Below are the code and all the weights of a small trained network. Each question names an input and a target symbol and asks about switching units off, where a switched-off unit gives its printed mean instead of its output.

import numpy as np


def w(rows, s, z=0):
    codes = np.array(rows[::2]) - 128.0
    scale = np.full(codes.shape[1], s)
    scale[-1] = z or s
    return codes * scale


def f(y):
    return y / 2 * (1 + np.tanh(0.7978845608 * (y + 0.044715 * y**3)))


def softmax(a):
    e = np.exp(a - a.max(-1, keepdims=True))
    return e / e.sum(-1, keepdims=True)


def log_softmax(a):
    a = a - a.max(-1, keepdims=True)
    return a - np.log(np.exp(a).sum(-1, keepdims=True))


def net(x, mask):
    ids = ['αβγδελμξπτω'.index(c) for c in x.split()]
    T = len(ids)
    res = E[ids] + P[:T]
    u = 0
    for l in range(3):
        q, k, v = (res @ M[l].T for M in (Q, K, V))
        z = softmax(np.where(np.tri(T) > 0, q @ k.T / 2**0.5, -1e9)) @ v
        res = res + np.where(mask[u], z, O[l][:, -1]) @ O[l][:, :-1]
        u += 1
        y = f(res @ A[l][:, :-1].T + A[l][:, -1])
        res = res + np.where(mask[u : u + 4], y, B[l][:, -1]) @ B[l][:, :-1]
        u += 4
    return log_softmax(res[-1] @ U[:, :-1].T + U[:, -1])


Q, K, V, O, A, B = {}, {}, {}, {}, {}, {}
E = w([
[39,149,181,156,168,200,81,78,83],'α',
[67,194,135,113,195,202,171,82,82],'β',
[111,134,52,186,124,121,240,85,87],'γ',
[124,169,96,196,199,116,222,83,40],'δ',
[25,190,37,102,91,230,120,55,158],'ε',
[109,177,220,99,200,186,148,143,94],'λ',
[119,123,170,20,60,182,156,92,217],'μ',
[81,45,175,235,126,141,34,120,93],'ξ',
[61,101,46,175,78,7,130,153,66],'π',
[233,94,208,29,224,173,229,128,194],'τ',
[67,20,240,110,160,2,80,172,128],'ω',
],0.0054)
P = w([
[128,160,151,127,151,149,94,60,92],'0',
[126,149,167,199,232,76,210,3,80],'1',
[91,148,136,123,110,89,159,29,222],'2',
[85,123,118,112,142,99,168,100,129],'3',
[55,89,105,87,114,172,176,110,136],'4',
[50,61,99,60,105,187,172,160,103],'5',
[23,37,73,59,99,220,180,195,82],'6',
[48,23,46,57,137,250,194,183,79],'7',
],0.0046)
Q[0] = w([
[254,187,144,131,51,76,46,172,241],'L0H0',
[198,112,159,149,110,53,27,215,133],'L0H0',
],0.0074)
K[0] = w([
[146,206,145,209,168,93,122,2,112],'L0H0',
[163,242,124,147,130,155,127,18,144],'L0H0',
],0.0081)
V[0] = w([
[172,36,252,13,158,90,106,126,214],'L0H0',
[181,229,143,63,214,254,222,105,163],'L0H0',
],0.0066)
O[0] = w([
[70,2,108,123,164,31,107,141,187,115],'L0H0',
[85,171,78,226,185,176,177,206,164,254],'L0H0',
],0.0078,0.0018)
A[0] = w([
[32,71,19,161,150,120,187,185,254,205],'L0N0',
[206,226,113,89,49,217,174,75,58,251],'L0N1',
[12,139,49,147,110,187,121,171,198,203],'L0N2',
[70,159,102,17,14,196,89,56,124,244],'L0N3',
],0.005,0.0021)
B[0] = w([
[80,103,3,73,127,112,153,114,212,253],'L0N0',
[152,197,92,102,73,209,136,78,71,220],'L0N1',
[47,159,61,106,143,191,80,110,213,240],'L0N2',
[85,106,95,58,43,168,69,41,165,215],'L0N3',
],0.0052,0.0042)
Q[1] = w([
[247,181,208,183,94,59,3,193,214],'L1H0',
[119,134,102,78,112,147,102,77,203],'L1H0',
],0.0039)
K[1] = w([
[148,178,151,221,174,71,148,2,152],'L1H0',
[122,84,132,157,141,120,152,201,69],'L1H0',
],0.0044)
V[1] = w([
[70,110,57,3,53,152,52,84,211],'L1H0',
[180,88,132,178,191,54,243,177,124],'L1H0',
],0.0052)
O[1] = w([
[159,179,183,190,166,69,148,2,211,254],'L1H0',
[91,46,81,58,107,82,151,168,104,27],'L1H0',
],0.0063,0.0057)
A[1] = w([
[73,100,165,144,174,88,93,63,129,252],'L1N0',
[86,3,112,22,160,40,86,137,163,155],'L1N1',
[204,141,119,54,19,153,165,117,57,179],'L1N2',
[85,128,63,89,118,178,134,167,90,206],'L1N3',
],0.0054,0.0033)
B[1] = w([
[109,47,188,131,154,66,102,104,149,255],'L1N0',
[47,98,75,142,121,138,92,56,2,211],'L1N1',
[175,89,49,8,27,112,203,97,81,149],'L1N2',
[99,77,46,63,127,181,128,242,86,176],'L1N3',
],0.0049)
Q[2] = w([
[70,137,117,150,165,159,201,2,173],'L2H0',
[83,102,133,152,179,119,130,93,133],'L2H0',
],0.007)
K[2] = w([
[171,144,169,175,131,167,2,102,33],'L2H0',
[142,160,99,106,113,163,79,76,57],'L2H0',
],0.0051)
V[2] = w([
[175,148,2,72,39,140,224,132,132],'L2H0',
[153,203,168,227,181,204,118,97,196],'L2H0',
],0.0054)
O[2] = w([
[35,90,182,179,66,129,255,88,113,136],'L2H0',
[180,94,87,187,50,90,99,176,120,254],'L2H0',
],0.0052,0.0073)
A[2] = w([
[155,87,158,63,29,95,144,56,54,227],'L2N0',
[145,149,146,194,144,57,131,95,195,140],'L2N1',
[232,124,107,81,148,159,31,142,96,253],'L2N2',
[61,2,73,117,134,42,125,200,138,52],'L2N3',
],0.0043,0.0033)
B[2] = w([
[155,84,202,28,61,56,159,128,139,252],'L2N0',
[127,95,159,168,136,41,171,103,212,235],'L2N1',
[253,55,122,24,94,216,61,172,58,198],'L2N2',
[108,187,18,208,134,154,105,55,32,212],'L2N3',
],0.0044,0.0028)
U = w([
[208,115,146,11,219,161,67,118,105,97],'α',
[89,133,107,67,104,203,119,227,72,213],'β',
[53,88,219,128,90,198,210,125,99,60],'γ',
[148,119,189,63,75,138,201,117,82,90],'δ',
[93,211,30,221,174,181,100,78,59,4],'ε',
[119,178,123,114,159,192,71,252,113,177],'λ',
[169,208,231,182,140,78,182,64,233,133],'μ',
[229,61,94,197,33,159,53,179,129,196],'ξ',
[185,91,142,27,74,59,103,65,88,124],'π',
[125,90,55,117,204,104,171,216,216,180],'τ',
[64,61,152,126,158,3,99,73,151,122],'ω',
],0.0034,0.0026)

Each question gives the input, a string of symbols that net reads in full, and the target symbol t.
The units are the heads (2 rows each of Q, K, V and O) and the neurons (one row each of A and B). Each row of codes is followed by its name. A weight is (code - 128) times the scale printed after its matrix; where a second scale follows, it is the last column's (O, A, B and U).
mask holds one flag per unit, layer by layer, with each layer's heads first. A switched-off unit (its flag False) gives its mean, the last column of its rows in O or B, instead of its output. The means were averaged over made-up inputs and are rounded, as every weight is.
A unit's drop is (log p(t) with every unit on - log p(t) with that unit switched off) / (log p(t) with every unit on - log p(t) with every unit switched off).
The circuit of an input: a set's keep is (log p(t) with only the set's units on - log p(t) with every unit switched off) / (log p(t) with every unit on - log p(t) with every unit switched off). Starting from the 12 units with the biggest drops (on a tie, the unit counted first), units are removed one at a time, each time the one whose removal leaves the highest keep (on an exact tie, the one counted first), for as long as the keep stays at least 0.8.
circuit, biggest first: the units of the circuit, biggest drop first
unit that matters most: the unit with the biggest drop
k most important neurons: the k neurons with the biggest drops, biggest first
top k neurons in layer l: the k neurons of layer l with the biggest drops, biggest first
drop of u: that unit's drop, to one decimal
input μ π ε γ γ ω μ δ, target ω: circuit, biggest first => L0H0, L1H0, L0N1, L1N0
input λ ε τ ε τ, target τ: circuit, biggest first => L0H0, L0N0
input τ μ τ, target ω: circuit, biggest first => L0H0, L0N0, L1H0, L1N1
input ω ω δ ω τ, target α: unit that matters most => L2H0
input ε μ γ, target ξ: 2 most important neurons => L0N3, L0N2
input ε ξ γ α, target ξ: top 2 neurons in layer 0 => L0N3, L0N1
input π ε ε ε δ, target μ: circuit, biggest first => L1H0, L0N3, L0H0
input π π τ ε δ ε ε, target μ: 2 most important neurons => L0N3, L1N2
input τ ε ε ε δ, target μ: 2 most important neurons => L0N0, L0N2
input ξ δ π ε, target π: top 2 neurons in layer 2 => L2N0, L2N2
input τ τ ω ε τ, target ω: top 2 neurons in layer 0 => L0N0, L0N1
input ξ μ τ α ε τ β ε, target τ: 2 most important neurons => L0N0, L0N2
input ε δ τ, target ξ: 2 most important neurons => L0N3, L0N2
input γ ω δ ε δ ε ε γ, target μ: top 2 neurons in layer 0 => L0N3, L0N2
input δ δ δ δ δ ε, target γ: top 2 neurons in layer 1 => L1N2, L1N3
input ω δ α ω π, target π: top neuron in layer 2 => L2N0
input π ε μ λ ε ξ, target μ: drop of L0N3 => 0.2
input ε α λ, target ξ: drop of L0N2 => 0.1
input δ δ π γ, target δ: drop of L2H0 => 0.3
input τ ε τ, target τ: top neuron in layer 0 => L0N3
